[[142 116 132 124 104]
 [140 143 127 114 136]] Out: 116

[140 128 126 124 104 115] Out: 124

[154 144 128 153 151] Out: 151

[100 117 152 111] Out: 117

[109 152 140 150] Out: 150

[[121 109 120 119 107 139]
 [139 157 145 129 117 133]] Out: 117

[[120 123 101 143 133 129]
 [121 132 105 141 131 127]] Out: 120

[141 124 113 156] Out: 141

[131 116 124 101] Out: 124
---
128  128  131  154  130  134
126  123  128  140  130  122
131  130  130   99  130  131
: 130

132  105  133  137  139  123
134  141  127  129  118  118
136  130  134  130  125  110
: 125

138  106  146  139
124  137  121  124
125  119  116  128
: 116

109  130  129  127  127  129  111
120  128  126  128  130  128  153
111  130  128  129  109  130  127
: 130

146  107  137  117  118  120  126
128  140  106  127  131  115  125
127  119  143  131  133  151  140
: 151

118  133  133  106  108  109  139
107  146  138  113  101  132  145
133  116  125  147  144  131  117
: 131
---
array([[122, 141, 138, 113, 139],
       [127, 118, 125, 135, 144],
       [132, 148, 102, 136, 133]]) out 141

array([[127, 127, 130, 127, 128, 124, 126],
       [110, 118, 128, 129, 157, 125, 130],
       [110, 117, 130, 128, 156, 123, 128]]) out 127

array([[130, 151, 141, 130],
       [133, 123, 125, 142],
       [133, 122, 124, 142]]) out 151

array([[147, 109, 102, 147, 108, 104],
       [106, 151, 142, 106, 151, 146],
       [149, 154, 126, 149, 152, 138]]) out 109

array([[119, 118, 149, 129, 121, 118, 119],
       [146, 134, 112, 134, 135, 134, 145],
       [124, 151, 114, 139, 149, 151, 127]]) out 118

array([[119, 133, 145, 123, 133],
       [120, 132, 144, 123, 133],
       [133, 124, 154, 116, 140]]) out 133

array([[148, 152, 118, 128],
       [146, 152, 119, 129],
       [146, 152, 123, 126]]) out 152

array([[115, 140, 121, 147],
       [109, 147, 122, 137],
       [105, 151, 127, 128]]) out 140
---
150	149	149	151	149	147	148 -> 151, 151

129	124	105	115	143	136	101 -> 115, 143

133	122	142	104	104	117	132 -> 104, 142

155	156	112	115	134	148	113 -> 115, 156

115	137	124	99	134	129	120 -> 99, 137

136	144	117	142	127	141	102
141	136	151	114	109	112	123
152	127	116	123	125	126	106
-> 114, 152
---
147  119  144  144  129  111  134
150  123  133  135  130  106  132
147  119  144  144  129  111  134
→ 129

135  134  137  140  136  137  145
140  134  138  156  141  143  136
134  137  132  138  132  137  143
→ 132

128  128  128  128  128  128
127  115  109  126  120  133
150  130  138  127  148  118
→ 127

110  118  113  145  142  106  131
119  146  145  128  114  135  145
125  130  133  130  106  132  125
→ 106

103  132  123  104  102  135
151  148  152  153  151  110
143  103  131  143  140  144
→ 143

144  132  138  118
152  111  150  121
116  125  138  127
→ 125
---
Input:
[[110 132 134 140 128 156]
 [153 130 128 125 147 117]
 [123 140 141 139 118 141]]
Output: 110, 141

Input: [134 157 124 143 129 134]
Output: 134, 134

Input:
[[134 128 129 144 107]
 [137 118 127 142 101]]
Output: 134, 101

Input: [157 142 130 119 136 127]
Output: 157, 127

Input: [131 124 122 148 146 154]
Output: 131, 154

Input: [141 152 105 132]
Output: 141, 132

Input:
[[143 121 154 125 131]
 [143 121 154 125 131]
 [141 140 129 128 144]]
Output: 143, 144

Input: [ 99 130 120 116 136 127]
Output: 99, 127

Input:
[[134 132 141 127 128]
 [126 129 105 137 110]
 [125 127 153 108 126]]
Output: 134, 126
---
119,111,152,123
123,120,147,154
119,143,131,144
=> 111

144,123,125,123,128
113,131,133,154,128
145,122,125,125,128
=> 125

129,127,134,117,143,142
119,139,117,134,134,112
157,129,143,152,109,139
=> 117

134,152,154,110
138,151,157,107
133,153,152,110
=> 152

130,127,126,127
143,124,118,120
152,122,112,115
=> 127

116,121,135,135
129,122,111,127
149,131,147,121
=> 121
---
[150 126 141 124 133] out 133, 150

[127 147 104 119] out 119, 127

[[139 127 129 147 135]
 [107 125 116 124 143]
 [132 139 123 130 156]] out 135, 132

[104 127 123 124 115 135] out 135, 104

[115 142 150 116 141] out 141, 115

[150 128 137 118] out 118, 150

[117 120 110 149 128 138 144] out 144, 117
---
[[131 138 104 127 107 136]
 [128 128 127 128 128 128]
 [149 121 140 130 121 128]] -> 130

[[119 141 121 131 109 124 135]
 [141 137 126 138 139 148 145]
 [131 155 101 147 110 101 143]] -> 110

[[130 157 151 140 146]
 [128 131 127 131 134]
 [121 137 128 135 123]] -> 128

[[122 129 124 129 123]
 [138 117 152 127 124]
 [133 129 118 127 131]] -> 118

[[135 131 100  98]
 [128 132 119 109]
 [138 114 120 148]] -> 114

[[157 105 118 124 121]
 [140  99 115 149 127]
 [110 110 158 121 123]] -> 158
---
[125 143 127 117 152 122 115] Out: 125
[114 128 105 143 133 132] Out: 114
[135 127 104 121 157] Out: 135
[128 140 152 114 122 156 123] Out: 128
[136 144 102 129 113 153 139] Out: 136
[109 144 128 122 157 106 155] Out: 109
[120 129 125 137 105] Out: 120
[130 123 101 118 137] Out: 130
---
Q:
[[122 151 131 137 137]
 [154 126 125 118 130]
 [155 142 111 116 145]]
A: 137

Q: [133 134 152 131 146 121]
A: 121

Q: [100 144 148 106 119]
A: 119

Q: [124 126 104 136 130 128 128]
A: 128

Q: [130 133 110 127 136 102]
A: 102

Q: [101 103 149 135 138]
A: 138

Q: [155 143 133 132 127 134]
A: 134
---
[[115 115 140 140 140 113 150]
 [142 142 112 114 114 140 153]
 [111 112 144 144 144 110 133]]	114, 153

[118 128 127 100 116 135 137]	100, 137

[144 127 108 155 142 116 126]	155, 155

[128 141 142  99 124 123  98]	99, 142

[150 149 149 146 112 149 147]	146, 150

[141 127 124 153 121 132 132]	153, 153

[131 107 102 121 151]	102, 151
---
[126, 121, 138, 124, 153] yields 126
[103, 137, 118, 148] yields 137
[130, 128, 150, 132] yields 132
[153, 135, 117, 140, 129, 137] yields 135
[138, 113, 121, 155, 124] yields 124
[[132, 118, 128, 114, 117, 139], [136, 116, 136, 108, 117, 143], [152, 116, 102, 144, 153, 142]] yields 114
---
[146 106 110 149 105 103] Out: 103, 146

[[155 130 117 124 114 124 148]
 [146 118 134 117 113 105 121]] Out: 148, 146

[144 147 127 132 104] Out: 104, 144

[[157 141 140 151 142 113 145]
 [118 124 124 120 123 133 123]
 [131 130 129 130 129 128 130]] Out: 145, 131

[102 129 113 143 120 123 116] Out: 116, 102

[156 104 131 109] Out: 109, 156

[148 138 149 118 129] Out: 129, 148

[[151 151 121 119]
 [142 133 111 143]] Out: 119, 142

[137 152 149 137] Out: 137, 137
